Below are the code and all the weights of a small trained network. Each question names an input and a class and asks about switching units off, where a switched-off unit gives its printed mean instead of its output.

import numpy as np


def w(rows, s, z=0):
    codes = np.array(rows[::2]) - 128.0
    scale = np.full(codes.shape[1], s)
    scale[-1] = z or s
    return codes * scale


def f(y):
    return y / 2 * (1 + np.tanh(0.7978845608 * (y + 0.044715 * y**3)))


def log_softmax(a):
    a = a - a.max(-1, keepdims=True)
    return a - np.log(np.exp(a).sum(-1, keepdims=True))


def net(x, mask):
    res = np.array(x, float).reshape(1, 6) / 4 @ E
    y = f(res @ A[0][:, :-1].T + A[0][:, -1])
    res = res + np.where(mask, y, B[0][:, -1]) @ B[0][:, :-1]
    return log_softmax(res[-1] @ U[:, :-1].T + U[:, -1])


A, B = {}, {}
E = w([
[52,229,113,193,83,148],'x0',
[224,189,144,161,102,118],'x1',
[107,95,15,90,168,107],'x2',
[131,140,171,158,124,3],'x3',
[172,155,156,9,161,139],'x4',
[151,100,165,135,223,137],'x5',
],0.011)
A[0] = w([
[167,155,138,80,118,86,93],'n0',
[100,79,105,196,147,87,199],'n1',
[87,32,77,188,69,143,136],'n2',
[92,100,135,78,166,50,119],'n3',
[118,161,166,147,182,160,219],'n4',
[148,114,151,106,102,197,253],'n5',
[170,122,142,82,107,146,44],'n6',
[133,197,125,94,131,130,94],'n7',
[155,116,130,56,106,114,205],'n8',
[121,121,120,106,144,81,93],'n9',
[92,65,105,117,137,89,185],'n10',
[147,138,134,209,73,55,117],'n11',
[152,126,151,181,117,79,143],'n12',
[159,116,143,190,112,47,113],'n13',
[70,164,128,161,7,131,183],'n14',
[142,105,232,123,88,103,66],'n15',
[152,109,218,150,116,111,100],'n16',
[49,157,127,151,40,129,178],'n17',
[129,159,134,147,92,163,232],'n18',
[206,153,118,73,110,92,86],'n19',
],0.016,0.004)
B[0] = w([
[173,113,135,165,161,147,173],'n0',
[88,105,66,66,155,141,208],'n1',
[132,103,20,98,187,8,209],'n2',
[139,75,57,92,200,35,192],'n3',
[110,105,110,147,101,133,184],'n4',
[88,104,110,91,141,148,195],'n5',
[129,86,131,112,159,159,170],'n6',
[91,76,118,122,108,118,166],'n7',
[167,95,89,128,168,160,187],'n8',
[155,132,96,143,173,111,151],'n9',
[100,122,97,130,150,125,186],'n10',
[130,185,67,87,114,143,241],'n11',
[145,178,86,115,107,91,203],'n12',
[166,189,80,94,137,158,221],'n13',
[180,192,67,91,89,175,249],'n14',
[108,100,175,242,103,70,210],'n15',
[106,127,154,175,75,23,211],'n16',
[149,203,99,115,90,117,231],'n17',
[100,123,62,132,126,71,187],'n18',
[174,134,179,155,161,185,189],'n19',
],0.013,0.017)
U = w([
[42,84,175,215,39,77,252],'0',
[78,68,74,70,144,109,151],'1',
[125,251,99,118,10,122,150],'2',
[111,95,149,88,104,239,130],'3',
[175,83,164,180,130,136,83],'4',
[152,190,196,119,115,164,13],'5',
],0.012,0.0041)

Each question gives the input, the list of numbers given to net, and the class t.
The units are the neurons (one row each of A and B). Each row of codes is followed by its name. A weight is (code - 128) times the scale printed after its matrix; where a second scale follows, it is the last column's (A, B and U).
mask holds one flag per neuron, in row order. A switched-off neuron (its flag False) gives its mean, the last column of its row in B, instead of its output. The means were averaged over made-up inputs and are rounded, as every weight is.
A unit's drop is (log p(t) with every unit on - log p(t) with that unit switched off) / (log p(t) with every unit on - log p(t) with every unit switched off).
The circuit of an input: a set's keep is (log p(t) with only the set's units on - log p(t) with every unit switched off) / (log p(t) with every unit on - log p(t) with every unit switched off). Starting from the 12 units with the biggest drops (on a tie, the unit counted first), units are removed one at a time, each time the one whose removal leaves the highest keep (on an exact tie, the one counted first), for as long as the keep stays at least 0.8.
units of the circuit, in order: the units of the circuit, biggest drop first
top k neurons: the k neurons with the biggest drops, biggest first
drop of u: that unit's drop, to one decimal
input [2,1,5,-4,-5,-1], class 1: units of the circuit, in order => [n2]
input [1,7,-6,1,7,-5], class 4: units of the circuit, in order => [n19, n0, n15]
input [-6,7,-6,-3,-1,-1], class 0: top 2 neurons => [n16, n15]
input [1,4,7,-7,1,3], class 3: top 2 neurons => [n2, n3]
input [-5,3,-7,6,5,-8], class 4: top 3 neurons => [n19, n15, n0]
input [5,0,6,5,-4,4], class 1: top 2 neurons => [n1, n2]
input [1,2,0,-8,0,4], class 3: top 3 neurons => [n2, n3, n16]
input [1,-4,-6,7,6,-2], class 0: drop of n15 => 0.3
input [-8,3,1,-1,4,5], class 4: drop of n19 => 0.1
input [1,-6,-7,0,7,-5], class 0: drop of n11 => 0.3
input [-3,6,3,-3,-2,3], class 3: drop of n2 => 0.2
